Below is a small trained network, with its code and all its weights. Each question gives an input and a class and asks what happens when units are switched off, that is, made to give their printed mean instead of their output.

import numpy as np


def w(rows, s, z=0):
    codes = np.array(rows[::2]) - 128.0
    scale = np.full(codes.shape[1], s)
    scale[-1] = z or s
    return codes * scale


def f(y):
    return np.maximum(y, 0)


def log_softmax(a):
    a = a - a.max(-1, keepdims=True)
    return a - np.log(np.exp(a).sum(-1, keepdims=True))


def net(x, mask):
    res = np.array(x, float).reshape(1, 2) / 4 @ E
    y = f(res @ A[0][:, :-1].T + A[0][:, -1])
    res = res + np.where(mask, y, B[0][:, -1]) @ B[0][:, :-1]
    return log_softmax(res[-1] @ U[:, :-1].T + U[:, -1])


A, B = {}, {}
E = w([
[76,250,70,44,94,143,152,84],'x0',
[114,123,125,115,227,248,197,196],'x1',
],0.014)
A[0] = w([
[175,95,198,186,130,103,123,141,254],'neuron 1',
[85,150,121,106,129,162,145,114,82],'neuron 2',
[52,247,47,51,127,120,132,114,128],'neuron 3',
[154,99,151,131,79,97,70,95,198],'neuron 4',
[101,125,168,83,182,160,161,170,129],'neuron 5',
[115,138,109,101,127,147,146,129,88],'neuron 6',
[153,90,186,138,161,138,140,200,149],'neuron 7',
[93,135,78,100,145,137,163,140,85],'neuron 8',
[97,135,125,119,214,183,164,175,128],'neuron 9',
[120,121,146,127,190,158,139,145,127],'neuron 10',
[103,141,128,113,67,74,95,68,176],'neuron 11',
],0.015,0.0096)
B[0] = w([
[225,64,221,133,225,219,130,143,239],'neuron 1',
[119,170,180,64,106,175,24,131,161],'neuron 2',
[2,223,86,12,48,34,141,15,252],'neuron 3',
[120,31,215,59,107,210,155,103,222],'neuron 4',
[133,251,113,171,197,117,90,237,191],'neuron 5',
[96,197,155,97,113,151,53,137,150],'neuron 6',
[212,182,94,242,146,107,179,203,201],'neuron 7',
[82,229,155,120,149,205,94,133,162],'neuron 8',
[90,171,65,141,170,81,37,236,216],'neuron 9',
[102,175,104,179,67,69,127,181,177],'neuron 10',
[183,48,126,103,28,122,178,31,224],'neuron 11',
],0.0081,0.024)
U = w([
[158,63,200,141,127,167,142,108,253],'0',
[101,128,94,103,42,83,193,46,143],'1',
[160,134,73,250,141,109,120,190,130],'2',
[41,187,84,90,118,114,44,145,10],'3',
[132,101,2,108,124,125,121,137,53],'4',
],0.0097,0.0036)

Each question gives the input, the list of numbers given to net, and the class t.
The units are the neurons (one row each of A and B). Each row of codes is followed by its name. A weight is (code - 128) times the scale printed after its matrix; where a second scale follows, it is the last column's (A, B and U).
mask holds one flag per neuron, in row order. A switched-off neuron (its flag False) gives its mean, the last column of its row in B, instead of its output. The means were averaged over made-up inputs and are rounded, as every weight is.
A unit's drop is (log p(t) with every unit on - log p(t) with that unit switched off) / (log p(t) with every unit on - log p(t) with every unit switched off).
most important unit: the unit with the biggest drop
k most important neurons: the k neurons with the biggest drops, biggest first
drop when u is switched off: that unit's drop, to one decimal
input [2,0], class 1: most important unit -> neuron 9
input [-7,1], class 2: 2 most important neurons -> (neuron 7; neuron 11)
input [5,0], class 1: 2 most important neurons -> (neuron 9; neuron 5)
input [-2,0], class 0: 2 most important neurons -> (neuron 9; neuron 5)
input [3,0], class 1: 2 most important neurons -> (neuron 9; neuron 5)
input [0,-7], class 0: 2 most important neurons -> (neuron 3; neuron 4)
input [-3,1], class 2: 2 most important neurons -> (neuron 4; neuron 11)
input [8,0], class 1: 2 most important neurons -> (neuron 3; neuron 9)
input [-1,-3], class 0: drop when neuron 3 is switched off -> 0.7
input [-1,-6], class 0: drop when neuron 3 is switched off -> 0.4
input [-1,-1], class 0: drop when neuron 3 is switched off -> 0.9
